Below is a small trained network, with its code and all its weights. Each question gives an input and a class and asks what happens when units are switched off, that is, made to give their printed mean instead of their output.

import numpy as np


def w(rows, s, z=0):
    codes = np.array(rows[::2]) - 128.0
    scale = np.full(codes.shape[1], s)
    scale[-1] = z or s
    return codes * scale


def f(y):
    return np.maximum(y, 0)


def log_softmax(a):
    a = a - a.max(-1, keepdims=True)
    return a - np.log(np.exp(a).sum(-1, keepdims=True))


def net(x, mask):
    res = np.array(x, float).reshape(1, 7) / 4 @ E
    y = f(res @ A[0][:, :-1].T + A[0][:, -1])
    res = res + np.where(mask, y, B[0][:, -1]) @ B[0][:, :-1]
    return log_softmax(res[-1] @ U[:, :-1].T + U[:, -1])


A, B = {}, {}
E = w([
[82,180,70],'x0',
[90,151,124],'x1',
[228,142,49],'x2',
[101,103,93],'x3',
[189,253,146],'x4',
[180,103,69],'x5',
[113,123,94],'x6',
],0.006)
A[0] = w([
[94,85,126,111],'n1',
[149,178,101,86],'n2',
[208,130,155,87],'n3',
[123,164,121,74],'n4',
[119,86,148,81],'n5',
[123,105,138,104],'n6',
[58,157,135,91],'n7',
[120,146,142,254],'n8',
[99,109,79,141],'n9',
[107,158,129,87],'n10',
[181,110,156,91],'n11',
[118,150,124,57],'n12',
[189,93,160,120],'n13',
[161,103,151,107],'n14',
[130,153,146,240],'n15',
[137,145,117,100],'n16',
[108,123,1,144],'n17',
[103,106,128,108],'n18',
[163,143,163,216],'n19',
[73,160,126,63],'n20',
[104,25,146,102],'n21',
[122,113,43,98],'n22',
[140,78,168,211],'n23',
[108,185,103,181],'n24',
],0.016,0.0035)
B[0] = w([
[81,124,137,195],'n1',
[177,128,122,188],'n2',
[157,83,84,207],'n3',
[155,131,132,154],'n4',
[83,153,125,172],'n5',
[105,140,123,152],'n6',
[109,188,138,201],'n7',
[125,162,94,213],'n8',
[108,122,169,188],'n9',
[134,143,126,155],'n10',
[136,101,103,176],'n11',
[141,129,134,136],'n12',
[148,105,78,197],'n13',
[117,113,111,166],'n14',
[148,153,93,211],'n15',
[147,125,125,147],'n16',
[208,82,196,248],'n17',
[111,124,124,165],'n18',
[154,113,87,218],'n19',
[123,174,137,175],'n20',
[2,155,158,255],'n21',
[156,100,201,203],'n22',
[96,138,96,227],'n23',
[161,171,118,207],'n24',
],0.027,0.0058)
U = w([
[240,87,246,38],'0',
[78,97,151,188],'1',
[138,151,94,169],'2',
[213,132,100,111],'3',
[190,151,96,177],'4',
[179,45,64,1],'5',
[191,190,153,150],'6',
],0.011,0.0009)

Each question gives the input, the list of numbers given to net, and the class t.
The units are the neurons (one row each of A and B). Each row of codes is followed by its name. A weight is (code - 128) times the scale printed after its matrix; where a second scale follows, it is the last column's (A, B and U).
mask holds one flag per neuron, in row order. A switched-off neuron (its flag False) gives its mean, the last column of its row in B, instead of its output. The means were averaged over made-up inputs and are rounded, as every weight is.
A unit's drop is (log p(t) with every unit on - log p(t) with that unit switched off) / (log p(t) with every unit on - log p(t) with every unit switched off).
The circuit of an input: a set's keep is (log p(t) with only the set's units on - log p(t) with every unit switched off) / (log p(t) with every unit on - log p(t) with every unit switched off). Starting from the 12 units with the biggest drops (on a tie, the unit counted first), units are removed one at a time, each time the one whose removal leaves the highest keep (on an exact tie, the one counted first), for as long as the keep stays at least 0.8.
units of the circuit, in order: the units of the circuit, biggest drop first
unit that matters most: the unit with the biggest drop
k most important neurons: the k neurons with the biggest drops, biggest first
drop of u: that unit's drop, to one decimal
input [-1,-2,-5,-8,7,5,2], class 5: units of the circuit, in order : (n3 n19)
input [-6,3,-3,-4,3,-7,-3], class 2: units of the circuit, in order : (n17)
input [-1,7,5,-1,4,6,-3], class 0: units of the circuit, in order : (n17 n23)
input [7,6,-7,-2,-3,-7,4], class 6: units of the circuit, in order : (n7 n20)
input [1,-6,-3,0,7,-4,-1], class 3: units of the circuit, in order : (n21 n19)
input [3,-2,8,5,7,-2,-4], class 3: 2 most important neurons : (n3 n24)
input [-5,-7,-8,0,6,-7,-8], class 2: 2 most important neurons : (n17 n23)
input [-4,6,2,-8,-3,3,6], class 5: 2 most important neurons : (n7 n21)
input [4,8,-3,0,-4,-4,5], class 6: 3 most important neurons : (n7 n20 n24)
input [8,2,-6,0,-4,-5,1], class 6: 4 most important neurons : (n7 n20 n24 n23)
input [1,7,1,0,-1,-6,-4], class 6: drop of n17 : -0.2
input [-5,3,7,3,6,-3,-3], class 5: drop of n3 : 0.3
input [7,4,-1,6,-8,4,-1], class 0: drop of n17 : 1.6
input [-4,2,0,-6,7,6,-8], class 5: unit that matters most : n3
